Each row has a class, written after it.
[  25  -83  260  -82 -316  104  344  760 -439   58  -52 -310 -230  -51
   96 -314   55 -235  -57 -190  257  156  -40 -395   24  246   96  297
  100 -553  213   -9  375  401   37   19   59 -526  196   99 -239  178] => (96)
[ 131   60   52   21  172  -59   13 -172 -146  127 -109 -301   49   70
 -153  201  202  105  -74  -90 -178  -41  -72 -131 -108  272 -223  -15
  -83 -153  146 -125  -17   43  -45   31    6   94 -179  -74  -72  135] => (147)
[  -6  -64  -66   85 -525   12  215   78  269 -160  -99 -204   93   31
   26   38 -162  208 -156  -77  111   23   13  -82  -45  116   20  -93
  -75   44   -9   20    7  -88 -125   40  -61  -42  -69   36   62  -73] => (96)
[ 328    8  154 -185  129 -233  -62   24  -32  -24 -166  387 -302 -101
 -167  255  -60   64 -489    0 -250 -171 -214  185 -171   66  212 -153
  130   72 -168  -21  -38  -85  -59   19  -75   58  -55 -170 -238 -422] => (96)
[  10  172   48   51   64  101   34  386 -254  194  274 -313  219  189
  347  -72  154  -61  -36 -273   26   30  -45 -253  196  -93 -238  308
   64 -156  -62 -106   12  576  105 -152  140   60   78 -144  -52  356] => (140)
[ 246 -111  113 -235  663 -149 -292 -324 -330  101 -309  264 -262 -133
 -440  179  257  -87  -42   32 -339  -24 -160  -60 -298  222   69  -70
   49 -243  227 -160  -55 -197   14  130   -3 -136 -204 -106 -196 -407] => (51)
[-206   33  190 -128   34  217  113  465 -431  190   76 -151   74   23
   87 -191   88 -344  260 -113  118   20   12 -457   89 -157  -78  248
  126 -301  -17  -32  120  383  264    1  101 -271   83   17  -48  142] => (51)
[ -91 -103   31  120 -477  -53  302  244  283 -187  -83  -86 -212  -31
   22  -19  -82  259 -196   -8  247   22   66  -35  -72  224  243   21
  -75 -116  165   25  281 -218 -225   38  -46  -85   96  161  -24  157] => (182)
[-225 -116  -35   76  -14  -56 -120  233  223 -135   58  312 -286  -78
   34 -181  -14   17  -40  108   97    3    3    6   -1 -123  453  106
   46   -6   48  -15  191 -237  -20   46   26 -173  176   35  -42  -40] => (51)
[-229 -193   -8  -12   16   35 -160 -156  203 -156  -59  236    0 -182
 -203  -70 -130 -144  424  213    9   45  153   19  -78 -105  213 -196
  -35  114  -69   96  -30 -413   61   64  -95 -207  -38  164  183 -278] => (57)
[-298 -163  -20   30 -344  145  352   36   29 -165  -66 -191   18   35
  -90 -219 -190 -153  386   71  265  110  233 -188   14   22  121  -98
 -128 -129   25  201  106 -193  108  164  -48 -378  -68  398  184 -104] => (88)
[ -82 -199   68 -213   58   21  -23 -280  -33 -114 -219  299 -215 -131
 -425  -71 -190 -266  335  288   69  -19  125  111 -201  -52  275 -206
  -93   47  -49  133   -3 -459   81  190  -79 -257 -101  210   52 -530] => (88)
[-137 -140  -80   27 -157   87   68 -250   91  -69 -161 -199   86   -7
 -195  -84  -28  -37  410   72  132  137  152  -87  -95  134  -18  -28
 -202  -88  206   52   -8 -273  -48  100  -43 -185  -95  195  186  -67] => (121)
[ -50   11  122   16  400  -14 -183  180 -227   62  189    7 -210  -70
   55 -212   44 -364  552   62  -15  149  155   35  147  -35  175   69
   14 -182   39  142  105  -77  144  -42   -9 -326  169  220   21  159] => (13)
[ 251  -41   50   11 -443  -40  229  204   41 -113 -135 -142 -100  -23
   66   26 -108  147 -391 -125   23   51 -123  -18  -44  238   13  -65
   11  -43   -9   45   53  147 -161   14  -64 -120   -7  -22 -125 -127] => (51)
[-159 -191  102  -91  136   44   80 -215 -211  -43 -124 -135   54   74
 -367   64   86  -77  352   23   68   44  146 -257 -155   77   20  -41
 -151 -197  113  -16   66 -276   52  154   30 -164 -248  250   44 -141] => (39)
[  -6  -13 -211  115 -374   24   98 -161  412 -172  -70  -71   26    1
   22  -10 -196  206  -49   62  147   18   55  193  -24   65   54  -85
 -148  189    0   56  -50 -184 -154    8  -97   72    7   44  166  -82] => (57)
[-160  -15  170 -131 -256   72  383  122 -246   40 -144 -339  160  243
 -164  131  -55 -130  121 -215   80  -75   36 -523 -138   24   24   61
 -103 -229  -15  -68    9   15  132  199   18 -179 -231  131  -74 -260] => (140)
[ 224  -61  153 -167 -228   63  321  181 -395   21 -165 -209    3   58
 -105   20   50   29 -398 -171   72    5 -137 -227  -85  199 -203   -3
   43 -247   18  -13   60  436   -7   79   72 -141 -134  -42 -178 -139] => (51)
[ 230   27  183 -295  507 -121 -246 -113 -248  113 -118  418 -141  -95
 -239  266    1 -193 -102   28 -350 -189 -169   79 -146 -122   78 -133
  144   75 -250  -54 -172  -22  159   16  -57   56 -133 -226 -150 -514] => (140)
[ 317  194  -90   54  431 -122 -478  120  138  180  138  359 -129 -234
  294  124  195  234 -494  -37 -291  -72 -254  426  112  -63 -195   16
  332  217 -126 -121 -102  373 -113 -315   28  365  272 -491  -40  313] => (216)
[-346 -125  -59  -13  -60  138   41 -162  178 -158   48  127  173   55
 -115  -27 -158  -21  282  125  160  -69  193  -50    2 -306  102  -98
  -98  206 -207   15  -29 -232  120   63   30  -14 -130  182  241 -142] => (147)
[ 325 -135   -5   26  -13 -153  -47  -66   40  -27 -190 -193 -274 -137
 -188   -8   75  110   27   28  -31  232  -19  149 -168  496    3  -40
 -117 -255  351   41  156 -190 -287  -25 -101 -163   57   24  -76   47] => (171)
[ -52   32   97 -180  424  192  -90  -43 -526  259   21 -156  209    9
  -18 -143   97 -458  567  -67  -83   78   76 -220   95 -131 -301   39
   60 -174  -79   35 -154  277  352   31   42 -228 -106   63  101  -41] => (182)
[ 352   23   77 -106 -221  -28  -84  420    9  -72   -2  424 -273 -258
  183 -123 -175  -22 -619   21  -79  -26 -247  273   49  -70   74 -133
  335  162 -302  107  -14  415  -17 -150  -21  -99  225 -302 -197 -242] => (88)
[  -9  106   42  -42  199    5  -33  -93 -136  168  -45 -261   90  140
 -111   76   83 -123  339  -98  -31    1   34 -146  -80   56  -59  145
 -151 -163  119  -49  -62 -104   45   55  -11   12  -98   28   18  -14] => (121)
[  -1   82  156 -148 -102   10  238  216 -264   64  -45  -38  -52  106
  -15   94  -20  -79 -298  -69    2 -188 -118 -224  -29  -45   34   38
   68  -71 -148  -34   64  272  122  102   57   -6  -52  -51 -188 -138] => (39)
[   5  -40 -137  223  -56  135 -100  168   40  -30  152 -285   24 -172
  248 -363   81  -46  360    5  105  353  118   61  224  170 -211   17
   22 -150  171  161   90  174  -48 -163    0 -303  233  141  185  461] => (88)
[  62  -14   -7 -112  424  -32 -224 -442  -40  114 -161  140  161  -35
 -288  302   95  -21  107   15 -337 -100  -58  -19 -170  -33 -154 -184
    9   95  -72  -91 -256 -176   97   33  -59  141 -269 -134   61 -309] => (39)
[ 101    7  -27  -16  169  -99  -32 -126   72 -102   -9  196 -242  -46
  -27   72 -129   20  -47   97  -86  -65   37  300   -4   -8  151 -195
   15  148 -133  113  -39 -230   12   28  -90    1  -11   95   20 -176] => (182)
[  63  166   44  109  -11 -100   56  190    2   88  123 -220  -13  135
  165  147  136  140 -261 -132  -46  -89  -85 -112   65  103  -44  132
  -28  -57    3  -75   85  207  -85  -43   43  196   56 -112  -89  290] => (13)
[ -69   20  -62   34  137 -168 -186 -458  416 -144  -11  398 -114  -13
 -158  340 -120  199 -121  287 -157 -290   36  339 -114 -137  239 -268
  -74  470 -229  -33  -94 -542  -62   71 -109  389 -126   19   65 -225] => (182)
[ 123  330  107   64  313 -216  -19  387  -43   88  334   -6 -248  208
  342  107  -39  -47 -137 -153  -95 -136  -43  157  190 -116  283  208
   23   16 -208   18   61   75   37  -94  -14  144  204    0 -145  202] => (88)
[-191 -119 -133    3 -234  247  -12 -174  120  -68  -91  -33  332  -96
  -53 -112  -95  -71  280   31   44   89   63 -159   -1 -167 -221 -145
   11  126 -121   35 -169   83  120  -15  -11 -152 -132    0  256 -152] => (88)
[-128  125  -20  -20 -545  157  473  426  -51   58   -6 -192  164  186
  277  -17  -71  113 -502 -242  223 -151  -95 -349   58 -143 -113  168
  137  -50 -129  -98   31  526   63  -16  102   78   -6 -104  -46   81] => (13)
[-101  -41  256 -156   47   72  212  303 -409   75   43 -160   26  139
  -68  -67   64 -220  112 -108  114   -5   45 -349   -7  -55   52  169
   -3 -276   -7  -29  132  186  155   85  108 -215  -63  101 -103  -47] => (171)
[ 152    1  118   82 -127 -159  135  300   82  -36  -35  -69 -278  -23
   56   47   65  215 -319 -106   43   25  -65    6  -48  295  155  116
   18 -190  173  -64  256  -19 -220  -64  -25  -15  102  -21 -154  232] => (182)
[ -91   52  -51 -164 -107  223  199 -292 -187  151 -210 -265  359  159
 -129   64  -40 -116  166 -129   35  -73    2 -273 -103  -94 -330  -12
  -82  -13  -43  -82 -234  182  186  128   12   42 -295  -28  125 -267] => (147)
[ 150  -76 -135  -76   -4   14  -70 -258  126 -105  -88  281   37 -102
  -84  108  -88  246 -425  109  -98 -103 -106  262  -51  -86 -163 -244
   93  307 -211    0 -167  103  -71  -62    7  230 -141 -165   67 -209] => (51)
[ 216  287  163  -87  350 -312  163   -1 -123   92   60  -61 -239  333
   -3  452  -53   65 -248 -167 -202 -303  -54  102  -62   17  271   31
 -104    7 -178  -67  -42 -199   42  101  -64  247 -156   73 -223 -183] => (171)
[  44   21   20  -20  251   -9  -87  -65 -103   83   66  -23  107   83
  -43  113  104   29  -19  -54  -70  -50   -6  -44   -6  -59 -103   36
  -16   -6  -59  -82  -56   78   22  -57   64  146  -97  -83   25   51] => (13)
[ 217   57   38  -78  497 -168 -185 -272  -40   69  -13  235  -88   57
 -173  336  129  156 -225   -2 -253 -168  -91  186 -106  -10    6  -70
    1  108 -109 -144  -86 -148  -44  -40   10  297 -159 -124  -69 -113] => (147)
[ 523 -145  -74 -108  171 -158 -231  -13  -42  -45 -304  351 -351 -329
 -161  -26  139  245 -735   56 -265   64 -319  378 -166  359  -11 -156
  271 -100  165  -56  -18  188 -192  -71    6 -100   15 -351 -263 -216] => (140)
[ 111   53   -3   66  -52 -216   54 -153  285 -118  -58  125 -199   17
  -79  306  -53  353 -435   76  -96 -203  -68  230  -93  142  159 -145
  -76  200  -81  -42   69 -242 -190   32  -67  290  -59  -38  -80  -24] => (147)
[ -21  -44 -248  293 -281   35 -172  -84  531 -136   67  -47  170 -140
  167  -92  -29  274   11   29   33  150   27  173  106   62 -110  -90
  -30  209   38   18  -38  -23 -190 -165  -78   87   81 -118  242  247] => (57)
[ 126  121 -117   29   -2 -199  177 -141  114   54 -207 -190    3  288
  -71  415  159  435 -564 -279 -161 -201 -202 -176 -215  216   28  141
  -89  -91  123 -259  -44  -71 -147  124   13  296 -277 -138 -188 -129] => (121)
[-117  133   62   73  261   12  -85  185 -122  138  252 -130  120  172
  145    1  143  -34  130 -150   -2  -32   16 -184  124 -160   -2  264
  -23  -83  -25 -113   46  147   66  -97  103   97   26  -38   18  296] => (51)
[ 220  308   17   25 -171  -77  157  336   47  126  102 -205  -22  213
  344  116  -59  161 -461 -262   27 -132 -183   57   87   -4  -18  257
    6   26 -111 -109  -14  366  -74  -85    8  271   97 -238 -148  122] => (96)
[ 305  -49   10 -235  501  -21 -277 -369 -215   51 -129  401  -38 -135
 -293  229   51   35 -279  124 -304 -140 -140  283 -136  -77 -210 -263
  147  214 -222  -40 -229   72   40  -38   11  204 -207 -213  -43 -369] => (121)
[-270   -4  -54   10  381  116 -107 -267  -60   15   68 -131  126   47
 -111  -22  -24 -264  771   79   -4   43  256  -41   49 -149   31  -52
 -143  -16  -29   84  -96 -350  229   88  -53 -148 -109  322  256  -27] => (57)
[  -8  -87  101  -97  459  -43 -104 -283 -263   34  -79  -47 -120  -34
 -290   29   63 -294  638  111 -108   94  174  -16  -72  110   71 -129
 -112 -181  120   99   -3 -408  129  131  -75 -268 -122  306   55 -135] => (216)
[ -63   93   21  134  -86  -53  -97  445  110   -7  265  138 -213  -82
  310 -170  -13  -19 -175   74   69  -36  -45   84  205 -106  228  135
  114   73 -115   55  194  163  -31 -117   27   -8  343  -80  -62  276] => (39)
[-114  241   33   69   92  -79   -2  180   73  114  200 -143   35  274
  174   93  -19  -37  148 -136   52 -114   20  -93   76 -174  192  297
 -127   11  -65  -81   10  -71   15  -17    2  185   60  -21    7  117] => (121)
[  65  112 -158   58  -22   -2   13 -343  189   34  -69  -42  199   65
  -18  283   21  306 -390  -17 -172 -198 -103   50  -48    1 -264 -161
  -33  256 -133 -114 -190  115  -47  -21   11  399 -204 -176   63   26] => (13)
[-279   88  -62  165  194  134 -151   37  -91  185  211 -299  270   74
  137 -101  221 -137  493  -50  -16   73   95 -316  173  -74 -208  200
  -74 -112   84  -94    7  136  137  -68   78  -16   47   -8  143  436] => (140)
[ 112 -106  -77 -149  192   25 -112 -366   -4  -86 -136  332  -61 -208
 -182   41 -148  -70   24  225 -133  -23   27  350  -34  -56  -89 -380
   86  212 -189  156 -190  -73  117   47  -80  -45 -100   27  117 -366] => (140)
[ 308   60 -137   40  281  -92 -597  360  148  -19  158  721 -309 -337
  251 -142   88  105 -688  157 -216  -15 -316  497  151 -186  127  -44
  462  241 -217    8    4  346 -114 -232   61  158  412 -528 -159   85] => (88)
[-307 -145   40  -84  267   43 -201 -125   11  -60  108  377  -24  -73
 -165  -86  -51 -238  403  230   36  -39  158   24   -1 -336  228  -38
   12  127 -156   38  -10 -266  172   20   23  -99  -12  125  146 -195] => (140)
[-288   34  -75  210 -154  -25  117  196  229 -105  216 -151  -73  132
  199 -113 -116  -32  358   20  216   46  228  -12  155  -89  280   50
 -135   -1  -12  159  139 -303    5   42  -58 -114  169  312  163  210] => (121)
[ 227  144  -59  132  -87 -163   89  129  190  -63   98  -77 -202   66
  230   99  -93  223 -334  -71  -32  -11  -47  280   95  146   76  -50
   -2   93  -66   65   22   -4 -166  -51  -67  137  115   30  -47  140] => (88)
[  13  -53  -26   71   40  107   75   67 -221   69   -5 -446   34  -42
   31 -211  133 -143  421  -84   50  273  121 -168   81  257 -229   15
  -47 -349  264  113   75  152   44   -2  -10 -369   26  189  103  252] => (171)
[ -57 -167 -147   -1 -168   65   47 -376  236 -207 -110  171   71  -63
 -200   89 -147  222 -107  177   55  -69   68  162  -86  -77  -36 -291
  -78  272 -137   52  -94 -229  -54   40  -32   97 -192   79  179 -224] => (51)
[ 239   49  197 -273  207   51  -23  335 -419  158  -57  260 -210 -163
    7  -30   40 -176 -367  -53 -121  -81 -204  -30  -22  -62  -81   45
  302 -123 -130  -33   29  495  141  -72   48  -91   69 -242 -234 -169] => (171)
[ -29  125  -59  102  133  -93 -258   -7  374  -10  136  242   70  -11
  153  170  -62  150  -74    2 -149 -113  -45  186   54 -216   90  -22
   51  313 -223  -46 -123 -117  -48 -120  -57  301   43 -152   94   21] => (121)
[ 182  -56 -158   32  159  -46 -436 -217  297  -94   16  592 -175 -406
   26  -22  -21  149 -319  312 -202  -36 -124  517   66  -79  -59 -290
  205  412 -219   87  -70   52  -77 -185  -45  180  148 -263   72  -28] => (39)
[-366 -126 -139  -10 -347  262  312 -432   67  -53 -257 -273  374   58
 -275   69  -40   88  187   92  125  -72  142 -358 -141  -17 -303 -238
 -161   45   41   -3 -121 -137  115  220   -2    0 -344  158  261 -128] => (121)
[ 492   78   96 -129 -125 -155   69  215  -37    2 -143  215 -252  -98
   21  181 -122  192 -875 -111 -255 -132 -349  214  -87  126    6 -135
  232  122 -240  -39  -71  358 -120  -80  -58   81   -2 -331 -289 -296] => (88)
[  96  -67  -44   68  158   -4 -264   12   94  -45  118  207  -69 -144
   62  -65   46   96  -62   91  -42   52  -10  235   61  -34   -4  -34
   83  127  -62  -17   31   27  -84 -157   28   43  114  -84   43  130] => (182)
[ 204  155   35 -119   -8  -59  -24  239  -48   56   28  165 -179    1
  146  -25 -117  -90 -266  -22   13  -90 -132  200   26  -95  148  102
   86   59 -179   39  -18  204   15  -53   -5   38  166 -174 -125 -178] => (39)
[ 239  -13  -39 -152  261 -101 -238 -439  131  -15 -198  319 -135 -146
 -257  196  -81   50  -56  204 -187  -77  -58  381 -181   28  -10 -249
  -21  229  -68   29 -191 -281  -77   27 -105  183 -105 -107   36 -373] => (121)
[ -19   52  160  -65  446  -50 -189   17 -295  172   65  -31  -53   25
 -127   96  204 -179  262    3 -144  -59  -15 -155   -8   13   29  146
  -42 -152   31  -76   61  -23   90   26   36  -14   -3  -37  -82   89] => (216)
[  16  133  -21  191 -105  -96   34  365  172  -94  260  -74 -202   40
  370 -135  -74   51   23  -55  133   87   66  178  215    0  239  129
  -12   -7  -24  109  146  -21  -71 -101  -34  -80  278  139   -1  307] => (216)
[ 411  164   72  -98  526 -256 -361 -236   -2  114  -71  276  -64  -39
 -109  416  122  163 -288  -65 -419 -161 -215  250 -139   51  -46 -107
   67  141 -154 -144 -203  -95  -63 -102  -41  343 -148 -317 -153 -199] => (216)
[  99  -16  132  -99  160   35  -11   -5 -336  150 -138 -255  130   24
 -165   66  173 -150  213 -167 -141   76  -54 -332  -88  166 -201   18
  -14 -278  129  -65  -66  130   68   49   10 -196 -161  -39  -53  -71] => (51)
[-209   42   30  -32 -260  108  192  358  -12   23   65   19   45   40
  127  -70  -62  -32 -139  -81  160  -94  -20 -235   52 -190   41  128
  127  -21  -97  -39   84  245   72  -11   56  -28   95  -37    9   59] => (216)
[ 392  132  -72    3 -162  -75   46  415  -10   -7  -32  -47 -180   24
  307  -34   66  270 -818 -236  -65    6 -341  104   32  152  -49  174
  212  -75   27 -120   23  557 -161  -97   66   67  115 -343 -292   53] => (216)
[ 122   -9  172 -119  124  -62 -161  233  -75  -26   36  340 -225 -163
    0  -42 -107 -194  -74   49 -110  -33  -81  128   -5 -108  238  -28
  151   63 -209   54   10   58   67  -59  -33 -161  133  -80 -128 -243] => (57)
[-288   78  -32  183 -256   92  266  -18   73   64   36 -666  256  338
   35    3   38   32  512 -225  253   73  200 -402   -3  110  -18  267
 -350 -234  253  -66   90 -183  -34  107   -2  -35  -88  215  152  269] => (182)
[ 455  -89   31 -159 -121    8   15  172 -108  -54 -233  258 -294 -350
  -71  -60  -39  107 -672   56  -91   25 -234  303 -118  262 -182 -211
  292  -27    3   40    6  408 -138 -132  -16  -76   78 -265 -182 -155] => (57)
[  35  -64  281 -163  471 -217 -253   16 -159   27  -10  407 -316 -108
 -294  133  -27 -386  370  127 -225  -83   38   30 -135  -68  474  -67
   19  -67 -135   72   51 -429  128   78 -110 -271   18  121 -108 -419] => (216)
[-434  -23  136  168 -294  122  156  503   -5  -23  240 -265  -52   42
  216 -356  -10 -199  448   17  354  118  203 -340  192  -69  257  289
  -91 -206   74   72  375   41   70   15   75 -336  256  274   33  422] => (39)
[  44  -49 -156   34   64   27 -159   27  121  -40  -54  109  -43  -83
   40  -75  101  155 -274  -30  -66   44 -133   40  -32    6  -29   34
  113  -11   48  -85  -14  165  -31  -35   49  -12    7 -203  -29  -13] => (88)
[ 449  202   -5 -163  173   -9  -33   58 -297  303 -105 -110  167   43
  152  158  128  -17 -360 -214 -201  -77 -276   47  -14  122 -461   84
  154  -52  -79 -139 -209  654    1 -147   41  249  -43 -425 -147  -57] => (140)
[ -87 -286  188 -275 -113  223  207  -55 -418    2 -334 -133  108 -120
 -397 -152  -51 -414  446    4   59  140   80 -410 -183   80 -100 -141
    1 -310   47   83   -9   74  237  193  -17 -583 -233  180   36 -449] => (57)
[ 353  -97 -227 -157   -8 -111  -29 -592  131  -91 -429  367  -34 -116
 -304  325   84  444 -899    2 -317 -184 -303  141 -305  176 -220 -409
  135  193   -3 -129 -285    3 -103  115  -40  271 -354 -318  -92 -554] => (182)
[ 246 -219   -5 -116   39   93 -100 -317 -128  -13 -331 -124  -31 -256
 -364 -109   58  -84  253  114  -52  243   -3   95 -192  366 -254 -193
  -64 -189  257   60  -63  -46  -70   19  -68 -299 -126   -5   74 -187] => (88)
[ 315  123   -4   36  380 -225 -290  -43   85   53  152  247 -109  -14
   56  273  147  249 -454  -37 -242 -123 -157  319    6   31  -24    3
   97  166 -125  -97  -52   67 -159 -179   10  407   47 -256  -97   91] => (57)
